Below is a small trained network, with its code and all its weights. Each question gives an input and a class and asks what happens when units are switched off, that is, made to give their printed mean instead of their output.

import numpy as np


def w(rows, s, z=0):
    codes = np.array(rows[::2]) - 128.0
    scale = np.full(codes.shape[1], s)
    scale[-1] = z or s
    return codes * scale


def f(y):
    return np.maximum(y, 0)


def log_softmax(a):
    a = a - a.max(-1, keepdims=True)
    return a - np.log(np.exp(a).sum(-1, keepdims=True))


def net(x, mask):
    res = np.array(x, float).reshape(1, 4) / 4 @ E
    y = f(res @ A[0][:, :-1].T + A[0][:, -1])
    res = res + np.where(mask, y, B[0][:, -1]) @ B[0][:, :-1]
    return log_softmax(res[-1] @ U[:, :-1].T + U[:, -1])


A, B = {}, {}
E = w([
[25,61,121,200],'x0',
[128,127,129,128],'x1',
[188,146,119,254],'x2',
[77,215,230,104],'x3',
],0.0098)
A[0] = w([
[170,161,122,105,90],'n1',
[134,117,123,131,96],'n2',
[41,113,74,16,157],'n3',
[131,198,201,109,1],'n4',
[13,83,128,171,142],'n5',
[101,57,154,26,203],'n6',
[57,109,142,184,88],'n7',
[158,80,45,107,42],'n8',
[175,168,162,249,154],'n9',
[162,106,26,104,44],'n10',
[116,142,207,121,69],'n11',
[66,192,205,151,26],'n12',
[151,146,144,182,109],'n13',
[39,131,84,152,75],'n14',
[103,181,133,149,100],'n15',
[97,96,176,48,124],'n16',
[71,73,159,153,144],'n17',
[198,148,130,77,59],'n18',
[195,190,98,85,64],'n19',
[76,205,194,155,97],'n20',
[166,168,137,220,146],'n21',
[213,170,136,75,95],'n22',
[146,81,118,115,137],'n23',
[169,46,70,132,25],'n24',
],0.013,0.0021)
B[0] = w([
[147,110,174,150,175],'n1',
[115,119,128,124,137],'n2',
[138,234,78,147,246],'n3',
[93,60,93,114,207],'n4',
[157,102,238,169,236],'n5',
[134,231,109,152,231],'n6',
[166,109,201,143,198],'n7',
[85,72,74,100,204],'n8',
[138,251,99,107,242],'n9',
[89,78,91,82,204],'n10',
[134,89,94,95,183],'n11',
[91,59,64,91,211],'n12',
[135,178,107,130,177],'n13',
[153,92,171,166,189],'n14',
[109,113,98,104,159],'n15',
[127,181,107,130,213],'n16',
[167,108,178,147,195],'n17',
[150,109,204,169,197],'n18',
[145,94,208,179,208],'n19',
[99,69,63,79,213],'n20',
[120,219,103,164,218],'n21',
[160,102,227,167,220],'n22',
[103,114,95,118,164],'n23',
[88,80,84,55,215],'n24',
],0.021,0.011)
U = w([
[165,251,134,142,250],'0',
[197,102,247,167,133],'1',
[116,83,114,80,4],'2',
],0.012,0.0018)

Each question gives the input, the list of numbers given to net, and the class t.
The units are the neurons (one row each of A and B). Each row of codes is followed by its name. A weight is (code - 128) times the scale printed after its matrix; where a second scale follows, it is the last column's (A, B and U).
mask holds one flag per neuron, in row order. A switched-off neuron (its flag False) gives its mean, the last column of its row in B, instead of its output. The means were averaged over made-up inputs and are rounded, as every weight is.
A unit's drop is (log p(t) with every unit on - log p(t) with that unit switched off) / (log p(t) with every unit on - log p(t) with every unit switched off).
unit that matters most: the unit with the biggest drop
top k neurons: the k neurons with the biggest drops, biggest first
drop when u is switched off: that unit's drop, to one decimal
input [-1,2,-7,-7], class 0: unit that matters most => n3
input [3,0,6,7], class 2: top 4 neurons => [n12 n20 n3 n6]
input [0,5,3,4], class 2: top 2 neurons => [n3 n6]
input [-5,-2,1,6], class 2: top 4 neurons => [n20 n4 n5 n12]
input [-6,8,-6,7], class 2: top 3 neurons => [n4 n12 n20]
input [7,-1,-8,2], class 0: top 2 neurons => [n3 n6]
input [6,4,-5,-1], class 1: top 3 neurons => [n5 n9 n14]
input [-5,3,2,5], class 1: top 2 neurons => [n22 n19]
input [-6,-4,1,6], class 1: top 4 neurons => [n22 n19 n18 n24]
input [8,0,-8,2], class 0: top 4 neurons => [n3 n6 n16 n22]
input [-7,-2,6,-2], class 1: top 3 neurons => [n22 n19 n3]
input [4,5,-2,-4], class 1: top 3 neurons => [n5 n20 n12]
input [4,4,-2,3], class 1: drop when n5 is switched off => 0.1
input [8,7,3,6], class 1: unit that matters most => n5
input [0,-2,5,6], class 2: drop when n12 is switched off => 0.6
